[151 117 141 100]  Lir
[151 117 117 100]  kot
[140 179 140 161]  sene
[180 111  98 178]  kem
asked: [151 117 117 100] => kot
after: [111] => [98]
present: [141 101] => no
asked: [151 117 141 100] => Lir
present: [180 111  99] => no

[126 136 141 128 136 130 134 130 120 134 139 142 125 130 130 124 128 134
 128 130 131 131 128 130 125 133 128 128 133 144 135 125 130 134 134 131
 128 134 137 128 130 131 128 115 130 121 128 137 133] = Nutek
[126 136 141 128 136 130 134 130 120 134 139 142 125 130 130 124 128 134
 128 130 131 131 128 130 125 133 128 128 133 144 135 125 130 134 134 131
 128 134 137 128 130 131 128 115 128 129 128 137 130] = Rigad
[128 131 131 128 133 128 130 133 119 134 163 128 128 128 131 123 148 130
 128 125 136 130 128 133 127 134 123 131 128 134 133 120 128 133 128 131
 128 139 153 130 133 130 130 129 130 129 128 171 139] = mugan
asked: [126 136 141 128 136 130 134 130 120 134 139 142 125 130 130 124 128 134
 128 130 131 131 128 130 125 133 128 128 133 144 135 125 130 134 134 131
 128 134 137 128 130 131 128 115 128 129 128 137 130] => Rigad
asked: [128 131 131 129 133 128 130 133 119 134 163 128 128 128 131 123 148 130
 128 125 136 130 127 133 127 134 123 131 127 134 134 120 128 133 128 131
 128 139 153 130 134 130 130 129 130 129 127 171 140] => mugan
asked: [126 136 140 128 136 130 134 130 119 134 139 142 125 130 130 124 128 134
 128 130 131 131 128 130 125 133 128 129 133 144 135 125 130 134 135 131
 128 134 137 129 130 130 128 115 130 122 128 137 133] => Nutek
asked: [128 131 131 128 133 128 130 133 119 134 163 128 128 128 131 123 148 130
 128 125 136 130 128 133 127 134 123 131 128 134 133 120 128 133 128 131
 128 139 153 130 133 130 130 129 130 129 128 171 139] => mugan
present: [139 141] => no

[139 129 138 111 133 125 123 141 105 117 121  93 126 129 131 127 122 126
 154 124 134 137 102 126 114 133 141 132 118 130 121] : kobun
[155 123 122 121 116 119 120 118 119 115 129 122 126 123 125 127 137 132
 115 129 117 129 111 130 124 126 129 143 143 138 125] : maleg
[120 134 129 117 118 113 114 114 133 141 132 162 126 121 120 131 116 129
 174 133 103 137 156 126 126 122 127 138 124 125 108] : Tila
[124 129 122 126 126 115 135 140 131 128 126  89 119 131 141 124 138 122
 121 135 148 121 128 122 108 126 127 167 119 123 144] : sepem
[158 129 121 132 126 113 141 142 134 120 127 139 122 121 127 129 142 129
 127 135 105 125 141 131 133 124 136 129 124 134 126] : vofol
[110 126 131 113 135 155 138 123 143 122 128 130 129 136 126 130 130 128
 130 129 161 124 139 126 121 125 118 135 145 123 130] : vupi
[156 130 120 115 115  80 142 123 126 132 126 125 118 130 128 130 144 120
 124 129 120 124 106 125 116 129 135 108 133 116 124] : sug
[136 123 130 129 147 158 114 148 121 118 134 111 125 125 122 133 175 123
 132 128 126 131 146 128 116 124 129 140 117 140 121] : tivu
asked: [156 130 120 115 115  80 142 123 126 132 126 125 118 130 128 130 144 120
 124 129 120 124 106 125 116 129 135 108 133 116 124] => sug
present: [126 108] => no
asked: [110 126 131 113 135 155 138 123 143 122 128 130 129 136 126 130 130 128
 130 129 161 124 139 126 121 125 118 135 145 123 130] => vupi
asked: [140 129 137 110 132 125 123 141 104 117 121  93 126 129 131 127 122 126
 155 125 134 138 101 126 114 133 141 132 118 130 121] => kobun
asked: [155 123 122 121 116 119 120 118 119 115 129 122 126 123 125 127 137 132
 115 129 117 129 111 130 124 126 129 143 143 138 125] => maleg
present: [105 117 120] => no

[112 165 150 104 145 100 115 129] : Lom
[111 145 159 125 145 164 126 158] : pud
[121 111  81  97  89 139 120 146] : Zez
[137 143 146  94 113 169 149 150] : ner
[137 143 146  94 113 169 149 121] : rina
[122  94 103 113  99 127 132 169] : Kiv
[138 105 149 135  91 141 125 156] : lor
[147 138 177 127 122 159 112 142] : muk
[112 104 154 113  95 101 119  91] : tulur
[146 130 129 139 164 119 119 144] : Vod
[ 97  98 139 104 101 123  89 160] : nanev
asked: [137 104 149 135  91 141 126 156] => lor
present: [125 156] => yes

[148 135 112 149 180 106 113 161 113 171  76 170]  dor
[115 154 112 134 156 154 171 113  92 157 162 102]  fug
[115 154 174 134 156 154 171 113  89 132 104  97]  vipur
[114  75 162 149 170  95 162 176 159 147 140 149]  bofod
[100 109 174 119 157  78 105 158 148 123  95 160]  lup
[125 128 110 118  79  84 109  97 100 116 121 135]  vumi
[115 154 174 134 156 154 171 113  89 132 104  84]  bome
[148 135 112 149 180 169 113  87 113 171  76 170]  bovek
[130 120  82  98 143 163  81  76 142  95 156 147]  fama
[ 97  77 117 163 175  81 139 159  99 110 177  88]  navar
[137  99  78  84 150 111 109 123 170 103 122 110]  zem
[117 160 127  80 125 110 141  81 100 170 162 136]  Loni
asked: [114  75 162 149 170  95 162 176 159 147 140 149] => bofod
after: [82] => [98]

[128 128 127 128 128 128 128 127 127 128 127 128 128 128 128 128 141 172
 172 172 172 173 172 172 173 172 173 171 172 172 172 172 172 172]  fikig
[128 129 128 128 128 128 133 168 172 173 170 174 173 172 172 172 173 172
 172 171 171 173 174 172 172 172 172 173 173 172 172 172 173 172]  nisop
[128 128 128 128 127 128 129 128 129 128 127 127 128 128 128 129 128 129
 127 128 129 130 129 157 172 172 172 172 173 172 173 172 173 172]  zogo
[127 128 128 129 128 128 129 128 127 128 156 173 173 172 172 172 172 171
 171 172 172 172 173 171 172 172 172 171 171 172 173 172 172 173]  gutom
[128 128 129 131 128 129 128 128 128 129 128 129 128 128 128 127 128 138
 172 172 172 172 172 172 173 172 173 172 172 172 172 172 173 173]  von
[128 130 129 128 128 128 129 127 128 126 128 128 129 128 128 128 127 131
 167 171 173 172 173 172 172 172 172 173 172 173 173 172 173 172]  Fur
asked: [128 130 129 128 128 128 129 127 128 126 128 128 129 128 128 128 127 131
 167 171 173 172 173 172 172 172 172 173 172 173 173 172 173 172] => Fur
present: [126 128 138] => no
present: [128 128 128] => yes
asked: [128 128 129 131 128 129 128 128 128 129 128 129 128 128 128 127 128 138
 172 172 172 172 172 172 173 172 173 172 172 172 172 172 173 173] => von

[157  99 145 107 157 119 163 110 107 121 118 108 102 155 115 152 145  99] : neli
[114 100 137 143 126 152 142 155 151 144 144 145 104 145 144 117 118 147] : dudod
[141 128 118 117 142 125  79 119 110 125 111 114 132 101 104 141 135 109] : dubil
[105 106 119 144 114 106 114 101 152 119 146 148 109 125 138 101 111 142] : Nogam
[123 129 128 126 120  90 127  86 134 100 126 131 129 128 131 126 132 136] : bivik
present: [109 125 138 101] => yes
asked: [114 100 137 143 126 152 142 155 151 144 144 145 104 145 144 117 118 147] => dudod
after: [79] => [119]

[134 105 142 127 119  80]  Vev
[116 144 141 138  97 132]  Tadu
[141  90 140 149 126 111]  tobis
after: [144] => [141]
after: [126] => [111]
asked: [142  91 140 149 127 111] => tobis

[128 128 121 154 154] = Sopev
[129 129 139 119 124] = Vudar
[130 128 127 116  88] = Foge
[129 129 139 119 101] = viso
[129 128 135 128 126] = nuni
asked: [128 128 121 154 154] => Sopev
asked: [129 129 139 119 124] => Vudar
present: [119 124] => yes
asked: [125 129 120 154 154] => Sopev
present: [129 139] => yes
asked: [130 128 127 116  88] => Foge
asked: [129 128 138 120 124] => Vudar

[129 128 129 128 127 128 131 129 128 127 127 131 127 128 126 127]  Goli
[126 127 123 123 128 125 143 115 129 124 128  88 128 124 128 121]  ruz
[128 124 171 125 106 127 125 125 125 125  96 121  91 129 107 126]  vuleg
[129 126 129 126 126 128 144 127 127 123 126 131 129 126 126 126]  kemog
[111 127 128 100 126  97 126 122 151 103 125 123 129 159 129 149]  rom
present: [126 100 128 127] => no
present: [107 129] => no
asked: [111 127 128 100 126  97 126 122 151 103 125 123 129 159 129 149] => rom
present: [123 128] => yes
asked: [127 125 123 124 127 126 143 114 132 123 130  88 129 126 126 123] => ruz
asked: [126 127 123 123 128 125 143 115 129 124 128  88 128 124 128 121] => ruz

[131 123 128 124 128 138 128 121 130 125 123 118 137 130 126 125 124 125
 125 130 124 130 122 128 131 128 124 137 129 130 128 113 123 129 128 132
 132 121 125 125 121 120 132 126 135] : vudo
[111 166 108 179 102  94  84 177  78 153 119 160  96  97 125 168 121 123
 134 104 154  81 161 148 130 130 155 109 118 131 157 159 138 143 137 110
  94 160 139 141 137 138 113 139 128] : tokis
[129 125 129 127 126 128 121 124 127 121 131 121 128 132 124 132 122 130
 131 142 133 123 134 132 127 131 126 128 131 133 144 123 131 126 130 130
 134 143 131 121 118 125 132 126 130] : vige
[132 131 131 130 124 132 129 136 129 127 130 120 132 136 132 129 129 131
 133 124 122 137 128 131 122 126 127 123 137 128 128 128 126 131 136 125
 127 125 131 124 131 125 129 128 119] : sokub
[132 131 131 130 124 132 129 136 129 127 130 120 132 136 132 129 129 131
 133 124 122 137 128 131 122 130 127 123 137 128 128 128 126 131 136 125
 127 125 131 124 131 125 129 128 119] : fum
[127 120 127 129 123 124 112 108 119 110 132 114 133 134 116 137 117 133
 129 161 140 119 137 132 117 144 117 131 128 128 167 120 126 130 125 136
 132 154 124 116 104 106 130 127 124] : Roze
[127 122 128 128 124 125 113 114 123 113 131 116 136 131 119 135 119 132
 130 153 141 121 136 130 119 139 120 131 122 133 160 119 124 127 128 134
 134 149 119 117 109 113 130 126 130] : vadu
[131 129 127 129 123 134 128 132 126 127 130 130 137 132 128 134 129 127
 119 126 126 126 126 123 127 128 132 124 123 124 129 127 126 129 131 120
 128 127 136 130 127 129 134 123 137] : vid
[131 129 127 129 123 134 128 132 126 127 130 130 137 132 128 134 129 127
 119 126 126 126 126 123 127 128 132 138 121 128 131 120 124 130 121 126
 125 138 130 132 130 146 132 135 129] : fal
asked: [131 123 128 124 128 138 128 121 130 125 123 118 137 130 126 125 124 125
 125 130 124 130 122 128 131 128 124 137 129 130 128 113 123 129 128 132
 132 121 125 125 121 120 132 126 135] => vudo
present: [140 119 137 132 117] => yes

[107 111 156 121 122 142 126 144 134 136 148 129 126 127 129 114 111 144
 123 119 123 151 124 119 136 121 118 129 140 126 136 134 115 113 162 135
 132 124 151 130 123 138 125 111 124 135 124 146 135 131 137 139] -> lilum
[127 145 153 128 141 133 127 105 114 126 127 116 155 123 121 145 138 119
 139 134 132 159 132 128 145 140 121 136 117 131 129 140 128 124 144 135
 109 123 136 114 119 108 133 119 127 144 116 108 121 117 133 125] -> Nad
[134 117 125 134 118 130 117 126 123 113 121 134  99 138 109 144 119 135
 139 136 122 122 143 115 129 128 129 139 117 139 130 118 131 132 137 112
 117 133 121 128 128 118 124 114 151 120 143 172 116 103 116 122] -> foze
[125 120 126 128 128 118 120 124 133 123 150 118 146 141 116 134 114 111
 124 134 128 124 118 124 139 122 126 135 135 128 125 130 117 125 136 143
 141 125 126 141 124 109 144 114 173 129 148 113 106 149 130 133] -> vaze
[139 144 102 115 125 146 134 144 121 120 131 130 117 158 129 117 128 114
 125 119 129 121 116 115 124 126 130 143 146 127 132 103 131 117 127 134
 132 121 138 146 139 140 134 140 123 117 122 144 146 103 125 124] -> dori
[134 141 141 141 157 138 131 147 146 119 107 122 117 112 121 118 124 128
 137 135 133 124 130 150 118 128 119 131 102 123 143 126 123 117 132 137
 130 110 156 122 141 134 127 138 137 124 150 116 130 124 128 131] -> zufin
asked: [128 144 153 127 140 134 128 104 114 126 126 116 155 122 120 145 137 119
 140 134 132 159 133 129 145 140 120 136 116 130 128 139 127 124 144 135
 109 122 137 114 120 108 133 119 127 146 115 108 122 117 134 125] => Nad
asked: [134 117 124 134 117 130 117 126 124 113 122 134 100 137 109 144 118 134
 139 137 123 122 144 115 130 128 128 139 117 140 129 119 131 131 136 112
 116 133 120 128 128 118 125 114 152 119 143 171 117 103 116 122] => foze
asked: [107 111 156 121 122 142 126 144 134 136 148 129 126 127 129 114 111 144
 123 119 123 151 124 119 136 121 118 129 140 126 136 134 115 113 162 135
 132 124 151 130 123 138 125 111 124 135 124 146 135 131 137 139] => lilum
present: [116 115] => yes
present: [125 126 141] => yes

[119 143 106 117 145 115  99 146 135 130 134 108 126 134 138  96 135 106
 153 149 113 138  95 125 112 147 152 104 139 120 102 138 127  99 150 135
 142 124 143 127 134 108 112 141 109 133 119 110 137 123 105 126 143 127
 111  90 130 153 150 110 128] = Kisa
[147 133 122 125 110 113 138 125 101 141 104 132 106 100 124 152 157 141
 105 152 124 168 126 167 108 163 129 123 174 171 110 146 123 164  98 131
 151 152 134 110 169 156 109  97 109 143  94 122 134 140 124 117 124 173
 124 156 167 148 144 136 137] = bis
[122 147 101 121 150 116  97 149 137 124 140 103 123 129 141  92 134  99
 156 150 112 138  91 119 112 153 155 103 143 116  98 136 121  96 158 140
 146 129 146 131 139 102 116 144 109 129 118 109 142 127 101 132 149 123
 104  88 126 156 153 108 125] = Zat
[134 146 100 150 112 148 144 115 132 101 140 122 127  92 153 113 128 108
  89  99 146 104 152 104 112 108 126 137 118 101 138 116  99 135 148 152
 140 137 127 127 128 113 149 143 148 116 140 142 125 139 124 142 131 102
  99 152 114 105  96 104 111] = konu
[118 138 107 119 134 118 106 136 130 124 130 111 124 127 134 101 130 109
 138 135 118 128 105 122 112 135 141 110 131 116 109 131 121 105 142 132
 136 123 135 124 128 111 115 135 115 128 120 114 129 122 110 124 135 121
 112 100 125 139 136 110 123] = bap
[133 143 107 142 115 140 138 120 129 112 135 124 126 102 146 118 132 115
 101 110 141 115 142 117 114 119 129 133 126 114 133 123 108 134 141 146
 140 137 130 125 132 121 139 136 140 122 132 136 126 138 125 136 131 115
 108 144 123 116 110 111 117] = Fami
[133 144 105 148 116 145 140 118 133 105 141 122 128  99 149 115 127 110
  98 103 143 107 147 106 116 112 128 136 119 104 137 117 103 132 147 149
 138 136 128 129 128 114 147 142 145 117 139 140 126 139 124 141 132 105
 103 146 114 109 102 108 113] = Kodaz
[137 119 142 137 153 130 122 137 138 116 149 123 127 140 121 135 108 121
 157 133 120 127 113 107 153 141 130 132 128 123 124 115 127 116 142 126
 117 134 128 148 131 113 144 133 130 113 134 126 142 135 129 145 141 118
 130 119 111 135 143 142 121] = Kole
present: [133 120] => yes
asked: [123 147  99 121 152 116  95 148 136 125 139 103 122 129 141  93 134  99
 156 151 112 137  90 119 113 155 154 103 144 116  99 138 120  94 161 138
 146 127 148 130 139 100 116 143 107 128 118 110 142 126 101 131 149 124
 104  87 127 157 154 108 123] => Zat
asked: [147 133 122 125 110 113 138 125 101 141 104 132 106 100 124 152 157 141
 105 152 124 168 126 167 108 163 129 123 174 171 110 146 123 164  98 131
 151 152 134 110 169 156 109  97 109 143  94 122 134 140 124 117 124 173
 124 156 167 148 144 136 137] => bis
asked: [119 143 106 117 145 115  99 146 135 130 134 108 126 134 138  96 135 106
 153 149 113 138  95 125 112 147 152 104 139 120 102 138 127  99 150 135
 142 124 143 127 134 108 112 141 109 133 119 110 137 123 105 126 143 127
 111  90 130 153 150 110 128] => Kisa
asked: [137 118 142 136 153 129 122 137 139 115 148 123 126 141 122 135 108 121
 158 133 120 126 113 107 154 141 130 132 128 122 125 115 127 116 143 126
 117 135 127 149 131 113 144 133 130 113 133 126 143 135 129 145 141 117
 130 119 111 136 143 142 122] => Kole

[ 85  85 102 127 114 160 137  98 171 140] : Supe
[167 110 103 134 114 113 151 109  92 152] : kape
[ 83 152 132  86  89 162 120 147 151 115] : gemi
[137 123 165 145 123  89 108 104 166 154] : sutim
[121 167  90  85  92 135 149 123 170 110] : betem
[164  88  97 107 120 144 129 136 112 120] : zuf
[127  95 134 125 148 111 117 139 100  89] : bame
[156  86 169 109 145 163 131  90 144 129] : Keri
[114 145 104  93 166  83 127 103 114 163] : kadun
[142 133 117 136 127 156  85 144 154 164] : domo
[157 162 154 153 167  86 104 142 104 138] : vad
asked: [127  95 134 125 148 111 117 139 100  89] => bame
asked: [137 123 165 145 123  89 108 104 166 154] => sutim
after: [97] => [107]
after: [133] => [117]

[122 127 144 126 132 133 132 131 125 109 142 129 120 120 153 143 129 119
 119 120 109 115 136 110 136 134 120 160 132 139 120 118 119 127 127 121
 138 127 138 120 132 127 116 100 127 132 126 117 127 146 113 139] = Loro
[116 124 146 119 133 136 136 127 123  96 159 129 114 111 166 161 133 113
 113 114  96 105 141  98 144 134 102 177 126 145 116 109 114 140 127 147
 145 131 141 114 135 125 106  80 122 135 126 105 126 159 105 143] = gedep
[121 132 146 116 138 135 132 127 127 110 154 129 126 123 174 159 127 103
 114 120 103 103 134 105 139 148 116 179 141 143 111 114 115 135 126 127
 140 113 143 118 133 137 129 101 139 122 109 113 128 150 106 152] = fuvi
[120 125 140 132 131 133 132 124 125 119 147 128 119 119 151 145 129 115
 119 119 108 110 137 109 127 131 130 156 132 139 121 116 120 125 127 138
 139 128 139 119 132 126 113  98 124 135 125 116 126 147 113 137] = Zipe
[137 144 126 113 139 126 122 154 138 153 113 127 153 163 142 112 118 112
 130 140 142 143 112 144 132 155 139 130 147 123 120 139 131 129 127 109
 116  89 122 135 124 153 177 174 163  99  92 145 133 109 134 145] = Tize
[119 122 147 124 127 134 134 122 123 114 148 128 114 107 143 149 132 119
 120 119 107 116 139 109 132 123 108 152 135 138 124 115 120 142 128 140
 140 138 140 119 133 120 104  91 115 139 144 110 125 148 114 131] = ber
present: [141 142] => no
present: [139 131] => yes
asked: [116 124 146 119 133 136 136 127 123  96 159 129 114 111 166 161 133 113
 113 114  96 105 141  98 144 134 102 177 126 145 116 109 114 140 127 147
 145 131 141 114 135 125 106  80 122 135 126 105 126 159 105 143] => gedep
asked: [120 125 140 132 131 133 132 124 125 119 147 128 119 119 151 145 129 115
 119 119 108 110 137 109 127 131 130 156 132 139 121 116 120 125 127 138
 139 128 139 119 132 126 113  98 124 135 125 116 126 147 113 137] => Zipe
asked: [117 124 146 119 132 136 137 126 122  96 158 128 113 110 166 161 132 112
 113 114  96 105 141  97 144 134 102 177 126 145 116 109 114 140 126 146
 145 130 141 114 134 125 106  80 122 135 126 105 126 159 105 143] => gedep
asked: [137 144 126 113 139 126 122 154 138 153 113 127 153 163 142 112 118 112
 130 140 142 143 112 144 132 155 139 130 147 123 120 139 131 129 127 109
 116  89 122 135 124 153 177 174 163  99  92 145 133 109 134 145] => Tize
asked: [121 133 147 117 138 135 132 127 126 110 154 129 126 121 174 159 127 104
 114 120 102 103 134 104 139 148 116 179 141 144 110 114 115 135 126 128
 140 113 143 119 133 137 129 101 139 122 109 113 129 150 106 152] => fuvi

[127  96  99 106] : popil
[153 131 114 145] : tegum
[153 159 114 145] : zozu
[125 123 150 164] : rase
[130 147 129 164] : mos
[ 99 117 138 168] : besu
[108 107 161 116] : Kegen
[ 99 117 104 129] : kunoz
[120  94 159  94] : Zes
[103 124  93 163] : vam
after: [103] => [124]
after: [104] => [129]
present: [106  99] => no
asked: [103 124  92 163] => vam
asked: [153 131 114 145] => tegum
after: [130] => [147]

